[128 = 0]
0: [115 112 140 157 129 116 154 196 113 144 149 104 117 183 177  83 118 135
 109  92 109 129 126  83 145 102 110 112 167 150 145 106  76 141 131 151
 104 162  99 151 163 107 152  86 122 143 102 107  39]
1: [118 146 121 106 135 132 145  67 162 168 105  99 123  94 112 110 101 171
 127 129 122 147 141 255 120 122 102  98 117  62 141  91 170 151 128 165
 159 159 113 120 103 130 107 116 167 120 142 110 177]
2: [100 116  97 148 151 106 105 115 131 165 134 121  83 181 132 182 162   1
 121 145 159 107  94 137 129  78 188 110  85 157 148 113 125 100 103 139
 110 128 125 132 159 122 148 150 148 142 104  88 170]
3: [124  54 117 124 124 131  97 109 138 180 145 134  93 169 155 163 192 115
 146 135 136 129 129 128  98 108 167 149  89 157 152 159 106 111 136 121
 115 120 109 156 112 109 126 113 119 105  75 105 157]
4: [158 110 192 110 114 141 104 193 154 111 108 104 139  79 155 147 101 194
 104 100  75 144 152 255 138 173 114 120 107 129 156 162 114 108 144 147
 157 191 130 150 130 103 119 113 121 101 126 108 137]  1 3 0
5: [104  84  85  92 130 121  74 145 113 122 176  96  81 162 135 148 163  65
 129 106 124 104 120  91 130  99 149 159  89 159 124 186 137 105 117 104
 130  93 115 141 115 112 116 122 120 170 122  93 147]  3 2 0
6: [120 103 155  62 161  75  49 137 145 140 135  88 107 138 140 195 113 122
 153 105 136 137 136 255 109 143 132 114 110 129 134 152  97 101 191 138
 158 141 122 151  95 149 163  87 129  94 125 144 183]  4 3 1
7: [159 108  96 106 100 122 148 154  98  91 172 138 108 174 110 123 111 110
 163 140 162  80 139 124 136 144  77 118 136 137 146 128  91 142 120 138
 117 116  79 142 118 103 140 113 130 137 143 167  73]  0 5 3
8: [151 119 125 144 119 141 165 177  68 110 163 152 137 185 101 107  52 120
 134 133  89 115 105  17 182  96 122 112 169 103 140  73 112 132 131 166
  82 115 106 125 159 117 153 147 142 143 106 140  21]  0 7 5
9: [134 173  92 120 115 106  81 141  98  90 101 118 145  98 120 153 143 152
 207 134 115  92 128   1 112 127 134 146 110 135  96 141 127 145 163  90
  86 101 114 135 100  95 142 159 120  89 117 145 206]  5 3 7
10: [125 242 138 117 127 126  73 143 138  95  87 123 119  34 167 105 120 101
 184  93  96 105 130  40 114 154 141 138 158 146 138 155 122 114 143 116
 147 120 159 142  54 108 159 103 124 142 118 134 146]  9 5 7
11: [122 183 117 108 159 130 120 110 165  91 128  88 125  47 140 117 110 126
  70  71  77 111 118 150 104 112 119 144 169 123 104 150 160 111 145 116
 180 151 151 145  94 125  75  94 137 143 136 108 127]  10 1 4
12: [131 104 105 137 134 105 139  66 192 115  89 175  74 127 102 118 139 137
 124 142 149 106 169 189  91 163 133 159  95 147 126 153 158 146 131 116
 130 114 101 132 112 125 131 100 116 150 120  93 248]  3 1 5
13: [ 81 105 123 135 136 132 114 111 168 142 133 138 156  95  88 137 149 111
  47 122 123 140 137 114  84  90 113 139 117 149  87 192 153 133  84 118
 138 112 141 118 168 123  90 131 105 147 139 122  80]  11 5 3
14: [144 109 121 152 124 149 192 103  58 139 136 139 160 146  68 132 116 126
 129 133 163 130 129 105 164 125 116 115 168 101 107  47 134 129 119 124
  75 108  94 124 160 116 113 154 154 121 138 121  73]  8 7 0
15: [164 169 136 119 125 112 130 198 139 104 134 111 162  90 149 125  87 159
 103  92 101 109 131 204 135 126  78 146 131 108 133 166 126 102 102 124
 166 144  84 141 128 169  93 122 137 122 173 156  20]  4 11 7
16: [140 156 194 127 144 121 134 124 122 110 187 156 147 135 134  97 176 141
 139 186 149 158 126   1 104 151 153 165  79 178 156 169 149 145  90 137
 108 102 158 116 121 125  90 116 130 148 122 111  88]  13 5 3
17: [133 134 150 137 119 141 174 136 176 131 152 101 120 128  87 123 112 171
  52 124  91 138 126 235 117 105 104 135 152  79  97 134 125 103  76 137
 146 151 147 121 161 136  90  65  99 128 155 142  55]  15 13 11
18: [ 89 113 167 117 138 124 112  82 159 149 118 129  64 131 130 135 169 109
  66 111 156 121 149 255  79 117 161 157  66 144 114 163 171 140 109 120
 144 126 106  93  92 122  75 110 118 183 142  97 213]  12 1 3
19: [123 141  88 123 135 140 148  77 104 129  73  97  93 115  63 134 156  79
 164 116 140 131 147 171 106  96 156 123  66 122 146  99 162 137 128 131
 102 135 111 136 146 135 140 111 133 145 142 100 232]  12 2 1
20: [143 195 162 143 145 121  91  92 170 172  66 115 157  48 138 138 138 152
 126 105  79 148 158 185 110 160 138  98  79 131 161 140 140 116 127 148
 184 137 159  86  58 104 103 118 130 118 134 102 151]  1 11 4
21: [128 114 117 167 111 121 199 116 118 189 121  97 123 122  95 148  65 191
  94 120 163 138 140 202 151 125 141 113 138  78 130  57 140 133 109 174
 157 155 137 102 134 115 124 121 134 113 135 124  95]  1 17 14
22: [ 93  87 136 165 120 105  73 118 131 166 122 102 114 144 157 174 166  74
 126 124 132 105  98 154 102 135 157 150 111 134 123 114  77  86 169 151
 132 114 150 134 123 131 159 122 163 117  86 125 204]  3 2 6
23: [128  96 160 141 115 139  61 153 132 135 183 150 131 140 130 175 155  95
 128 143 113 167  99  55 143 104 163 162  88 172 115 163 116  73 122 126
 167 132 132 114 112 144 136 119  98 138  98 133  68]  5 3 16
24: [ 97  75  93 161 123 113  58  96 146 166 122 103 127 135 185 177 151  67
 168 120 159  99 143 158 109 114 157 119 119 152 139 133 117 129 142 125
 108 158 166 148 154 153 173 115 128 145 120  80 249]  22 2 3
25: [126 109 151 156 116 114  83 173 131 125 147 131 119 102 183 159  92 188
 140 126  89 117 157 215 143 147  93 123 128 107 109 153 115  95 123 145
 149 160 130 132 126 122 108 129 103 132 102 156 129]  4 15 6
26: [137 161 110 155  91 132 134  99 108 134 130  88 110 103 114 149  93 106
 109 121  80 138  84 126 152 130 109  77 213 122 119  83 152 127 119 137
 171 159 177 122 150 148 123 143 140 139 124 162 123]  11 21 14
27: [110 122 106 136 158 102 147 105 105 128 125 104 139 147  99 147 121  67
 133 117 211 140  71 171 136  92 106  81 161 104  87  66 161 141 137 133
 107  81 105 158 138 132 130 155 126 140 123 152 179]  14 19 2
28: [130 126 132  91 124 122  61 156 128 125 118 132  76 111  92 165  90 186
 167 129 101 119 169 202 150 175 137 146  98 102 134 169 143 130 125 119
 140 130  98 122 114 113 124 163 108  99 137 143 220]  25 6 4
29: [127  82 104 172 126 153 137 156 153 139 130 171 129 147 150 123  94 147
  94 120 157 146 174 230 143 101 113 147 148 105 101 109 110 126 108 148
 103 142 125 129 197 113 107 114  74 127 104 128  68]  17 25 21
30: [107  90 147 139 105 127 110 172 175 147 154 146 130 132 172 129 149 132
 114 125 140 116  92 147 116 109 112 123 144 123 113 149 101 110 120 145
 145 155 122 129 173 152 150 150 122 147 110 149  76]  25 29 0
31: [142 138 110  89 144 141 160 107 123 163 130 128  98 155  98 127 147 120
  79 153 132 133 163 134  67 121 165 182  56 170 168 164 141 157  85 112
 159 128 122 114 110 118 125 139 128 133 129  98 121]  3 13 5
32: [133  69 110 139 133 123 137 134 105  95 143 124 137 155  87 116 109 152
 111 101 247 115 164 152 130  91  79 146 131  85 140 126 110 123  82 108
 100  82  78 138 115 166 143  91  68 125 124 110 134]  7 29 27
33: [121 137 150  82 114 141 147 134 153 115 134 138  85 115 105 124 160 147
 110 163 163 105 160 125 105 118 110 202  42 183 152 183 144 144  97 112
 130  85  79  99 121 124 112 115 106 106 122 109 187]  31 12 3
34: [129  93 129 146 137 159 170  48 128 142  87 120  82 169  76 123 164 125
  73 132 169 146 150 255  94 145 159 142  90 148 128 144 141 136 125 167
 125 105 116 100 118 150 104 107 136 108 129  83 200]  18 12 19
35: [113 111 171  89 153  93 105 160  75 154  84  93 138 172 149 163 123 125
 189 121  86 114 111 162 163 177 185 113 101 108 146 123 107 190 161 169
 116 133 154 119 121 104 130 139 155  90 196 137 156]  28 6 22
36: [127 132 137 120 119 114  89 113  96 177  94  84 122 143 141 177 145 109
 198 115  89 166 156 208 168 152 164 109 108 101 148 126  91 116 178 146
 104 202 132 144  78 118 139 111 152  86 129 146 191]  35 6 22
37: [118 193 124  98 115  93  87 176 149  94 140 109 105 123 142 113 119  88
 128 106 130  93 143 167 109 102  93 130 108 159 134 180 167 146 122 123
 181 105 129 126  80 115 124 130 156 156 152 141 119]  11 5 15
38: [162 156 134 104 126 122 146 181  79 127 147  91 144 142 120 127  76 100
 153  90  96 145 100  34 151 103 143 147 171  90 147  88 113 149 126 133
 112 145 128 116 134 118 115 171 139 154 136 151   1]  8 0 14
39: [141 168 117 116 135 140 176  93  80 159 117  99 147 132  79 155 109 179
 105 164 141 174 130 168 117 116 147 128 128 113 129 101 155 140 124 129
 103  94 125 123  99 129  89 117 127  79 149 148 129]  21 14 1
40: [121 138 106 107 132 110 142  63 128 143  75  94  97 115  86 138 163 144
  84 121 161 125 125 255 141 179 109 119 133 134 109 100 139 125 182 149
 115  99 130 116  91 120  81 116 131 115 140  97 211]  34 1 12
41: [105 161 103  98 131 119  90 171 142  80 132 124 130 106 144 113 110  75
 160  61 165  65 123 171 124 125  56 121 157 129  82 131 129 102 129 154
 174 101 107 145 101 118 148 116 104 145 125 159  98]  37 7 30
42: [151  99  97 104 109 127 159 160  88  78 121 160 121 124 132 117  98 161
 130 124 139 136 144  85 156 139 143 136 151 103 167  95  88 157 120 151
 110 168  82 148 130 140 155 111 117 115 149 132  57]  7 0 8
43: [132 173 117 120 132 128 140 155 141 128 111 127 126  81 151 118 135  73
 103 100  79 112 125 134  95 121 132 144  86 151 144 156 170 123 121 113
 167 181 108 123 111  90  98  75 167 135 127 113 112]  11 37 31
44: [113 124 133  95 110 128 112 153 191  86 105 166 124  90  83 114 153 103
  91 100 187 119 121 167  78 139 107 154 101 176 117 183 189 106  91 115
 173 149 137 126 132 145 141  78 128 139 134 137 202]  12 33 37
45: [111 119  93 149 120 115 130  98  82 153  91  81 119 143 137 134 118 155
 163  94 110 157 142 186 117 151 122 118 121  78 139  33 111 126 178 130
 130 161 105 142 151 126 132 111 160 109 159 148 187]  36 1 19
46: [103 165  44 138 136 140 155 130 131  79 148 110 123 153 151 109  78 100
 159  72 162  70 144 130 108 104  76  95 124  79 127  75 124 118 130 132
 148 110 107 115 114 119 132  72 148 137 160 134 175]  41 7 45
47: [141 139 166  83 134  92 141 170 110 104 144 120 150 101 151 152  85 148
 120  97  95 110 140 125 141 138  49 149 135 133 141 164 150 145 102  98
 142 173 143 113 103 107 107 136 127 124 165 119  25]  15 37 43
48: [149 170 108 126 144 114 138 104  74 170  97  99 133 165 172 138 150 112
 184 132  97 142 135  79 137 145 167 102 129 134 127  95 119 148 141 147
 148 153 158 129 125  93 143 143 181 106 141 102 168]  35 45 36
49: [154  89 113 142 131 117 130 125  97 122 100 131 115 152 156 103 106 214
 136 123 114 123 158 150 158 162 106 119 141 113 151 105  99 153 175 155
 103 139 110 130 129  92 154 146 104  98 142 166 166]  45 42 25
50: [118 164 121 117 128 121 138 119 108 152 125 128 128  70  65 165 167 114
 144 135 142 169 138 126 118 156 121 107 123 129 115 187 160 101 117  89
 136  67 185 143 120 128 126 130 148 145 142 114 202]  19 39 44
51: [113 163 134  68 125  97  96 107  84  99  98  62  92 169  98 147 156 101
 180 119 120 153  94 187 118 161 169 164  75 144 153 149 136 132 153 157
 143 156  94 153  99  53 103 120 164 146 146 101 217]  19 36 35
52: [146 148  93 135  96 134 203 163 101 127 120  81 128 163  93 113  90  93
 128 113 125 133 108  94 130  96 160 147 125 128 113 116 145 137 112 108
  98  94  92 124 114 120  80 144 126 176 155 116   1]  38 14 8
53: [139 172 174 108 149 108 138 227  95 111 146 158 154 118 178  91 106 134
 129 120  90 126 142  73 142 101 111 142 153 132 135 134 109 123 134 140
 166 139 115 106 118 117 116 145 104 116 114 149   1]  47 38 0
54: [116 134 112 137 126 137 123 150 161 129 146 117 139  81  89 110 133 107
  62 141 186  88 110 160 143  95  92 111 138 142 113 147 128  88 113  98
 191  51 121 124 162 149 125 136  95 143 100 136 101]  13 30 41
55: [121 138 145 120 128 123 102 105 188 109 134 176 127  72 124 103 158 142
  94 137 147 110 120 131  87 100 134 150  89 192 139 179 190  85 106 118
 150 120 142 120 101 118 103 107 123 120 136 117 147]  44 33 13
56: [139  73 163 166 144 152 152 158 121 136 151 157 121 149 168 163 109 178
  82 150 177 153 142 243 163 121 158 139 133 151 126 102  91 126 138 164
 107 129 130 126 155 150 162 126 128 131 125 104 100]  29 30 21
57: [120 118 147 103 143 151  46 112 148 162 113 119 134  97 118 179 169 104
 174 149 105 129 128 154 138 136 159 121  88 155 124 166 142 109 192 133
 124 177 153 119 115 101 122 130 137 123 113 122 231]  36 22 24
58: [115 139  87 123 111  96 160 171 102 101 154 161 120 163 128 126 109  92
 124 102 116 109 144  53 142 115  92 113 122  81 155 103  75 124 146 131
  74 128 139 136 124 136 166 126  90 146 155 153  60]  42 7 8
59: [155 136 132 170 108 119 120  79 127 159  62 160 194  80 184 135 125 213
 149 141  47 122 137 172 164 172 138  83 204  76 136  85 100 148 166 105
 145 172 142 105 146 156 143 154 183  99 124 136 161]  49 45 26
60: [127  63 165 161 145 141 132 116 117 156 138 141  96 144  86 181 150 138
 131 140 181 161 157 160 163 132 189 143 129 127 125  91  91 151 146 142
 110  98 110 130 169 146  91 136 112  83  91 136 139]  56 3 39
61: [124 156 134 128 119 120 104 105 139 154  63 115 165  70 180  90 144 150
 135 114  82 106 141  91 101 127 130 150 108 141 161 108 125 132 109 134
 182 173 132  92 116  88 105 132 140 131 132 112 116]  43 20 48
62: [152 191 123 115 168 146 160 135  96 100 157 131 144 132 146 107  87 146
 135 121 117  98 124   9 126 122 125 183 142 110 161 127 138 196  99 120
 132 148  81 104 124 107 121 144 103 147 139 132  24]  38 53 42
63: [187 125 120  80 121  97 111 153  88 136 113 119 112 123 138 155 121 175
 153 122  99 174 158 167 146 150 132 134  89 118 159 151 117 161 129 119
 117 127 107 128  82  84 120 110 106 115 138 132 182]  28 49 36
64: [170 186 106 105 134 149 139 148  95 102 146 136 122 124 120  77 115 116
 124  99  80  94 118   2 141 141  76 140 137 135 151 128 115 178  94 112
 139 112 107 104 117 132 139 129 136 152 131 133  35]  62 38 53
65: [ 93 123  72 126 116  96 125  86 123 164 100 131 108 186 118 127 146  54
 148 132 146 123  90 149 114 109 181 141 154 123 136  96 142 109 165 156
 155 135 142 119 108  97 101 126 176 142 133  82 176]  2 22 48
66: [147 116 137 125 147 122 131 197 136 110 181 132 147 145 182 129  96 163
  99 128 117 142 146 113 135 101 101 141 159 115 124 158  73 144 102 128
 153 144 157 149 174 143 100 129 103 123 106 133   1]  53 30 0
67: [133 119 164 144 175 110 163  74 137 171 100 112 139 139 138 168 125 153
  98 170 116 200 118 162 131 142 189 118 148 103 101  89 133 144 101 117
 103 131 157 105 110 139  74 107 152 101 143  93 105]  39 21 60
68: [114  99 149 146 138 105 142 202 158 102 141 149 164 182 160 150  82 125
  71 141 169 131 130 167 134 139  95 138 148 118 120 136 104 132 116 140
 147 141 109 151 139 127 125  97 104 121 128 132  20]  66 30 29
69: [116 111 140  79 138 149  90 176 147 105 184 160 144 128 121 180 163 107
 140 175 148 118 159  84 136 114 132 173 102 190 116 196 110 140 103 114
 119  66 143 117 133 192 133 125 104 127 114 129 107]  23 5 33
70: [141 131 130 129 105 158 130 153 180 113  87  75 107 127 157 126  99 112
  96  66 106 107 136 144 129  75 135 106 143 126 124 155 123  89 149 139
 191 150 125 128 101 120 106 115 126 129 128  94  87]  11 43 37
71: [111 121 121 113 130 117 108 115 167 112 150 136 103 103 134 134 135  75
  77  84 187 115 124 255  95 113  79 129  91 144 102 160 154  96 141 128
 139 119 130 133 107 180 137  71 138 110 136 128 201]  44 18 6
72: [145 142 118  91 111 117 119 105  89 120 105 115 109 127 119 119 146 147
 151  98 126 131 141 220 147 138 135 130  94 138 110 140 139 152 164 100
 118 102  98 102  79 107 128 146 141  88 117 134 255]  63 28 40
73: [138 122 164  98 163 154 101 121 120 129 167 114  86 150  54 180 170  79
 143 153 148 150 112 129 130 115 185 115 102 134 122 142 142 115 103 104
 133  75 169 117 127 167 133 160 138 123 121 170 150]  50 69 60
74: [113 148  97 150 133 105 116 111 150 142  86  70 119 108 121 129 153 120
 131  93  99 143 119 145 122 130 152 108 162 122 167 139 178  76 136 110
 168 111 125 131 101 106 126 140 161 140 173 141 194]  50 65 11
75: [144  79 135 141 129 152  67  98 134 158 162 138  93 146 106 171 173  79
 149 107 165 132 115 102  85 114 155 136  70 174 127 138 134  99 183 135
 118 124 160 146 127 140 162 153  99 119  90  89 242]  3 22 24
76: [103 183 112 144 117 141  89  89 140 135 134 122 131  51  89 111 164  67
 138 110 138 109  94  58 116 121 125 118 127 158 155 161 143 112 174 112
 182 116 184 108 101 124 140 151 176 166 102 123 137]  10 50 74
77: [103  96  73 186 121 145 199  69 150 157 128 109 103 173 118 135 155  78
 102 149 146 143 139  84 111 149 159 137 118 118 123  91 128 137 109 106
 104 110 112 122 142 108 134 119 140 153 142 109 189]  65 19 2
78: [138 158 145 100 127 141  48 149 155  82 121 123  92  95 169 143  96 146
 130  90 111  95 157 213 119 177  67 131 145 113  97 163 117  91 144 109
 169 146 118 158 131 125 130 133 122 150 109 106 171]  25 4 28
79: [125 139  82 134 149 147 179  81  76 145 112  99 160 142  51 117  80 188
 143 153 139 185 114 131 186 164 133 128 215  87 120  73 111 138 144 108
 106 134 144 107 142 137 121 165 156  96 128 149 124]  14 39 21
80: [149 140 129 148 145 130 127  98 113 149  96 103 128 125 161 128 145 168
 129 147  63 118 150 202 125 171 151 103 137  77 128  86 138 122 152 147
 159 174 134 115 156 107 123 110 161  92 147  96 167]  45 1 59
81: [125 125 158 115 143 136 143  86 156 173  98 133 142 119  47 138 114 183
 107 128 119 179 114 247 115 140 130  91 148 135 104 114 144 101 148 126
 124 137 125 139 135 132  84 115 124 130 139 132 174]  1 40 39
82: [ 89 117 119 160 115 114 104 112 130 155 117  63  62 170 150 132  87  29
  83  84 154 120 107 247 108  68 104 105  97 142 157 112 140  83 141 149
 148 123 127 133 115 108  98  60 149 129 164 103 195]  71 65 18
83: [144 121 151 140 142 161  70 154 147 134 174 148 148 112 155 161 146 156
 141 151 150 151 111  64 137 131 145 134 125 172 132 163 117 134 136 106
 142 120 151 123 150 124 117 151  89 120  99 133 111]  23 69 30
84: [124 166  66 131  95 110 125  78 104 152 115  88 128 114 110 144  98  88
 176 105 159 113  72 169 147 151  88  75 183  84 127  60 147  99 140 127
 130 131 136 134 119 150 138 118 142 164 139 136 215]  27 26 45
85: [ 95 124 126 158 128 103 113 121 124 184 114 107 113 153 163 120 143 135
 166 161 101 146 157 233 126 189 155 114 123 118 129 103 114 127 181 158
 143 186 152 128 114  86 133 116 131 102 159 142 238]  36 80 45
86: [139  94 159  92 157 113  96 172 134 101 175 139 122 109 128 169  91 138
 136 112 171 133 133 160 139 114 120 149 147 148 124 165  94 125 141 100
 105  66 174 141 116 169 125 111 108 118 109 161 152]  69 83 73
87: [ 97 137 173 139 137 120 108 103 170 141 121 133 157 106 158 167 190 146
 127 159  83 159 108  77 115  98 186 174  65 151 171 190 124 120 116 116
 151 145 149 109 146  87 136 140 129 143 122 104  99]  83 23 61
88: [137 118 150 131 102 158 188 137 135 165 160 145 162 109 101  91 100 157
 106 103 186 146  98 147  73  99 121 129 157 145  91 154 109 128  75 118
 117 121 106 119 163 167 128 134 128 135 134 136  60]  30 13 54
89: [137 173  89  82 143 121 205 121  97 112 112 118 121 145 121 118 158 109
 149  96  78 135 131  85 103 151 150 183  79 143 147 147 118 174 112 123
 119 140 107 110  81  76  89 150 139 137 166 100 122]  31 43 48
90: [103  83 125 116 135 130 106  83 150 117 162  93 112 169  93 180 141  48
 142 152 184 133  99 160 112 110 158 119 127 146 121 130 155 117 147 119
 131 101 191 122 107 134 141 146 137 137 129 152 210]  73 75 22
91: [121 167 118  83 140 108 149 145 112 113  93  98  97 144 128 130 131 143
 192 150 125 161 154 113 138 167 155 170  97 121 176 164 162 144 140 155
 112  99 134 134 114  80 123 137 131 136 130 132 154]  63 89 51
92: [158 101 136 124 123 143 152 160 141 124 127 115 125 111 104 130  61 178
  81  97 145 122 164 255 148 144 124 139 149  64 123 143 121 131 114 136
 133 127 144 123 149 129 109 118 123  97 138 123  79]  17 29 21
93: [109 119 162 157 145 152 157 217 137 113 178 126 151 154 153 114  61 141
 127 103  69 115 111  75 145 106 101 138 172  96 135 133 128 124 107 131
 135 134 151 135 182 131 139 137 149 139 100 127   1]  66 53 0
94: [156 138 179 110 144 114 119 164 135 134 114 150 133  92 163 127 126 130
 118 164  80 156 138  63 114 146 205 193  82 149 137 193 136 135 105 137
 108 135 134 135 117 115 140 124 118 164 103  96  81]  87 16 83
95: [148 176 136 120 134 103  97 190  76 126 152 127 186 137 120 152 104 123
 207 126  76 123 112  94 158 120 129 114 138 113 137 135 112 118 209 108
 117 134 123  86 104 129 154 165 147 135 147 174  62]  38 53 58
96: [134  84 195 114 143 135  68 198 139 110 180 145 174 111 200 141 119 115
 107 143  95 105 144 116 145 126 102 104 140 160 121 139 113 103 127 141
 154 155 113 135 151 142 148 156 106 128 121 168  22]  30 66 53
97: [153 119  91 127 134  95 154 161  58 144 138  99 102 178 106 126 121 114
 180 112 123 107 120 160 140 119 109 106 162 100 129  82 131 147 135 138
 120 135 104 116 149 133 166 135 133 111 117 147  84]  7 14 42
98: [146  93 207 147 151 149  85 157 145 147 152 122 117 119 216 174 123 148
 109 172  86 114 162 214 167 136  83 112 109 130 134 159 119 119 135 162
 140 137 140 148 103 123 102 133 103 110 118 162 132]  25 4 96
99: [ 55 118  79 122 144 117 140  81 138 147 102  46 106 176  73 132 159  97
 134 121 195 151 108 139  73 100 144 141 123 147 124 110 125 125 133 134
 118 128 129 143 149 129 135 147 151 130 130  87 228]  19 65 90
100: [150 125 125 105  96 108  93 106  84 136 129  69  89 179 142 161 172  57
 163 153 103 145 100 117 128 121 184 108  58 135 172 139 100 125 164 135
 132 147 119 133 102  58 116 140 137 121 116 129 173]  51 3 48
101: [132 152 159 107 152 111 168 106 111 121  87 155 146 131 149 110 157 116
  96 119  97 153 134  94  98 140 168 178  65 147 149 143 103 174 125 148
 102 134 114 108 130  98  95 102 142 133 160  92 100]  89 94 31
102: [131 126 154 153 146 181 193  88 117 146 133 124 154 185 106 131 153  78
  75 131  87 173 115 100 150  85 169 148 150 133 149 123 105 135  87 123
 128 139 143 101 115 135 105 113 116 168 141  92   1]  52 101 67
